Here is a tiny trained network, its code and every weight. The questions are about switching its units off for an input and a target symbol, where a switched-off unit gives its printed mean instead of its output.

import numpy as np


def w(rows, s, z=0):
    codes = np.array(rows[::2]) - 128.0
    scale = np.full(codes.shape[1], s)
    scale[-1] = z or s
    return codes * scale


def f(y):
    return y / 2 * (1 + np.tanh(0.7978845608 * (y + 0.044715 * y**3)))


def softmax(a):
    e = np.exp(a - a.max(-1, keepdims=True))
    return e / e.sum(-1, keepdims=True)


def log_softmax(a):
    a = a - a.max(-1, keepdims=True)
    return a - np.log(np.exp(a).sum(-1, keepdims=True))


def net(x, mask):
    ids = ['βγηθλμπστφψω'.index(c) for c in x.split()]
    T = len(ids)
    res = E[ids] + P[:T]
    u = 0
    for l in range(2):
        q, k, v = (res @ M[l].T for M in (Q, K, V))
        z = softmax(np.where(np.tri(T) > 0, q @ k.T / 4**0.5, -1e9)) @ v
        res = res + np.where(mask[u], z, O[l][:, -1]) @ O[l][:, :-1]
        u += 1
        y = f(res @ A[l][:, :-1].T + A[l][:, -1])
        res = res + np.where(mask[u : u + 4], y, B[l][:, -1]) @ B[l][:, :-1]
        u += 4
    return log_softmax(res[-1] @ U[:, :-1].T + U[:, -1])


Q, K, V, O, A, B = {}, {}, {}, {}, {}, {}
E = w([
[121,158,135,110],'β',
[93,134,159,133],'γ',
[171,202,194,123],'η',
[111,162,164,97],'θ',
[112,139,147,123],'λ',
[107,151,159,109],'μ',
[40,184,126,109],'π',
[111,150,124,61],'σ',
[18,215,250,97],'τ',
[52,68,141,252],'φ',
[132,206,151,86],'ψ',
[48,121,184,212],'ω',
],0.016)
P = w([
[255,22,162,211],'0',
[127,155,149,207],'1',
[121,159,158,202],'2',
[101,165,163,192],'3',
[107,156,148,180],'4',
[116,154,156,193],'5',
[96,158,164,188],'6',
[96,159,153,187],'7',
[87,146,159,177],'8',
[96,162,136,163],'9',
[79,154,162,192],'10',
[98,169,164,191],'11',
[71,156,165,226],'12',
[71,148,155,184],'13',
],0.006)
Q[0] = w([
[114,107,134,193],'0.h1',
[75,230,82,135],'0.h1',
[118,41,79,154],'0.h1',
[114,252,195,138],'0.h1',
],0.014)
K[0] = w([
[104,130,95,189],'0.h1',
[239,80,202,164],'0.h1',
[115,200,74,197],'0.h1',
[140,6,181,76],'0.h1',
],0.013)
V[0] = w([
[177,203,198,146],'0.h1',
[164,87,228,44],'0.h1',
[221,76,141,187],'0.h1',
[101,255,77,216],'0.h1',
],0.0078)
O[0] = w([
[55,176,71,254,252],'0.h1',
[46,179,183,201,143],'0.h1',
[11,184,68,36,255],'0.h1',
[185,104,40,188,180],'0.h1',
],0.0073,0.0046)
A[0] = w([
[194,30,192,77,3],'0.n1',
[121,110,221,96,99],'0.n2',
[76,92,248,113,137],'0.n3',
[109,55,102,161,221],'0.n4',
],0.012,0.0036)
B[0] = w([
[209,144,98,255,117],'0.n1',
[123,136,104,176,163],'0.n2',
[178,169,61,99,253],'0.n3',
[121,163,149,56,225],'0.n4',
],0.015,0.0049)
Q[1] = w([
[144,251,217,64],'1.h1',
[121,125,116,74],'1.h1',
[57,170,211,162],'1.h1',
[213,74,41,159],'1.h1',
],0.011)
K[1] = w([
[248,157,181,106],'1.h1',
[132,116,153,129],'1.h1',
[191,127,102,186],'1.h1',
[65,142,135,63],'1.h1',
],0.015)
V[1] = w([
[179,149,154,216],'1.h1',
[92,190,254,77],'1.h1',
[222,157,32,50],'1.h1',
[228,148,239,56],'1.h1',
],0.0088)
O[1] = w([
[207,142,107,90,240],'1.h1',
[155,106,180,205,253],'1.h1',
[113,66,75,191,101],'1.h1',
[112,130,104,246,66],'1.h1',
],0.012,0.0067)
A[1] = w([
[131,46,42,226,74],'1.n1',
[123,29,141,130,255],'1.n2',
[92,237,85,148,17],'1.n3',
[181,76,254,151,60],'1.n4',
],0.0075,0.0025)
B[1] = w([
[80,217,137,90,185],'1.n1',
[142,143,128,5,139],'1.n2',
[99,82,124,112,254],'1.n3',
[78,89,104,125,149],'1.n4',
],0.017,0.0082)
U = w([
[150,179,37,103,4],'β',
[142,98,134,171,64],'γ',
[135,102,110,154,54],'η',
[179,108,126,174,142],'θ',
[136,103,108,161,82],'λ',
[111,43,149,196,208],'μ',
[205,234,207,205,181],'π',
[134,112,215,63,190],'σ',
[254,136,67,115,121],'τ',
[17,78,173,188,100],'φ',
[152,104,97,154,90],'ψ',
[132,103,117,155,55],'ω',
],0.0061,0.0042)

Each question gives the input, a string of symbols that net reads in full, and the target symbol t.
The units are the heads (4 rows each of Q, K, V and O) and the neurons (one row each of A and B). Each row of codes is followed by its name. A weight is (code - 128) times the scale printed after its matrix; where a second scale follows, it is the last column's (O, A, B and U).
mask holds one flag per unit, layer by layer, with each layer's heads first. A switched-off unit (its flag False) gives its mean, the last column of its rows in O or B, instead of its output. The means were averaged over made-up inputs and are rounded, as every weight is.
A unit's drop is (log p(t) with every unit on - log p(t) with that unit switched off) / (log p(t) with every unit on - log p(t) with every unit switched off).
The circuit of an input: a set's keep is (log p(t) with only the set's units on - log p(t) with every unit switched off) / (log p(t) with every unit on - log p(t) with every unit switched off). Starting from all 10 units, units are removed one at a time, each time the one whose removal leaves the highest keep (on an exact tie, the one counted first), for as long as the keep stays at least 0.8.
circuit, biggest first: the units of the circuit, biggest drop first
k most important neurons: the k neurons with the biggest drops, biggest first
k most important neurons of layer l: the k neurons of layer l with the biggest drops, biggest first
drop when u is switched off: that unit's drop, to one decimal
input τ ω β η η, target τ: 3 most important neurons : [0.n3; 0.n2; 0.n4]
input τ π π π η φ, target τ: 2 most important neurons of layer 1 : [1.n3; 1.n1]
input τ θ τ θ, target τ: 3 most important neurons : [0.n3; 0.n2; 0.n4]
input τ ω φ η η ω π β η φ σ τ, target τ: circuit, biggest first : [0.n3; 0.h1; 1.h1; 0.n4]
input τ φ β φ π σ, target τ: 2 most important neurons : [0.n3; 0.n2]
input φ η η ψ η η φ ψ η φ γ, target φ: circuit, biggest first : [1.h1; 0.h1]
input φ φ τ, target φ: 3 most important neurons of layer 1 : [1.n3; 1.n2; 1.n1]
input φ τ σ φ η η ω π, target φ: circuit, biggest first : [1.h1; 0.h1]
input σ η η η φ σ η τ, target β: circuit, biggest first : [0.n3; 0.h1]
input ω β η η η π, target φ: circuit, biggest first : [1.h1]
input ψ φ η φ ω π η η η η γ η ω θ, target π: 3 most important neurons : [0.n3; 1.n3; 0.n4]
input σ θ η η λ η τ η γ τ η ω, target β: 2 most important neurons : [0.n3; 1.n1]
input σ η η φ, target β: 4 most important neurons : [0.n3; 0.n4; 1.n1; 1.n2]
input τ τ ω, target τ: 2 most important neurons : [0.n3; 0.n2]
input π η π η η γ, target π: 2 most important neurons of layer 1 : [1.n3; 1.n2]
input φ η η σ η η η φ β π π θ γ, target φ: 2 most important neurons of layer 0 : [0.n3; 0.n1]
input τ φ φ, target τ: 3 most important neurons : [0.n3; 0.n4; 0.n2]
input φ θ η η σ φ τ τ ω ω η ω τ ψ, target φ: most important neuron of layer 1 : [1.n1]
input τ η η η θ η τ η τ τ, target τ: 2 most important neurons of layer 0 : [0.n3; 0.n4]
input η ω ω η η φ η τ θ ψ π φ φ ω, target σ: 2 most important neurons of layer 0 : [0.n3; 0.n1]
input φ λ φ φ ψ π τ, target φ: most important neuron of layer 0 : [0.n1]
input τ ω η η, target τ: 4 most important neurons : [0.n3; 0.n4; 0.n2; 1.n1]
input η π ω φ, target σ: 2 most important neurons of layer 0 : [0.n3; 0.n1]
input φ η η η λ η η π η ω τ φ ω β, target φ: drop when 1.n1 is switched off : 0.1
input φ ψ σ, target φ: drop when 0.n4 is switched off : 0.2
input η η η ω, target σ: drop when 1.h1 is switched off : 1.4
input φ φ μ η η β φ η ω π σ, target φ: drop when 0.h1 is switched off : 0.7
input φ η θ η π φ η τ η η, target φ: most important neuron of layer 0 : [0.n3]
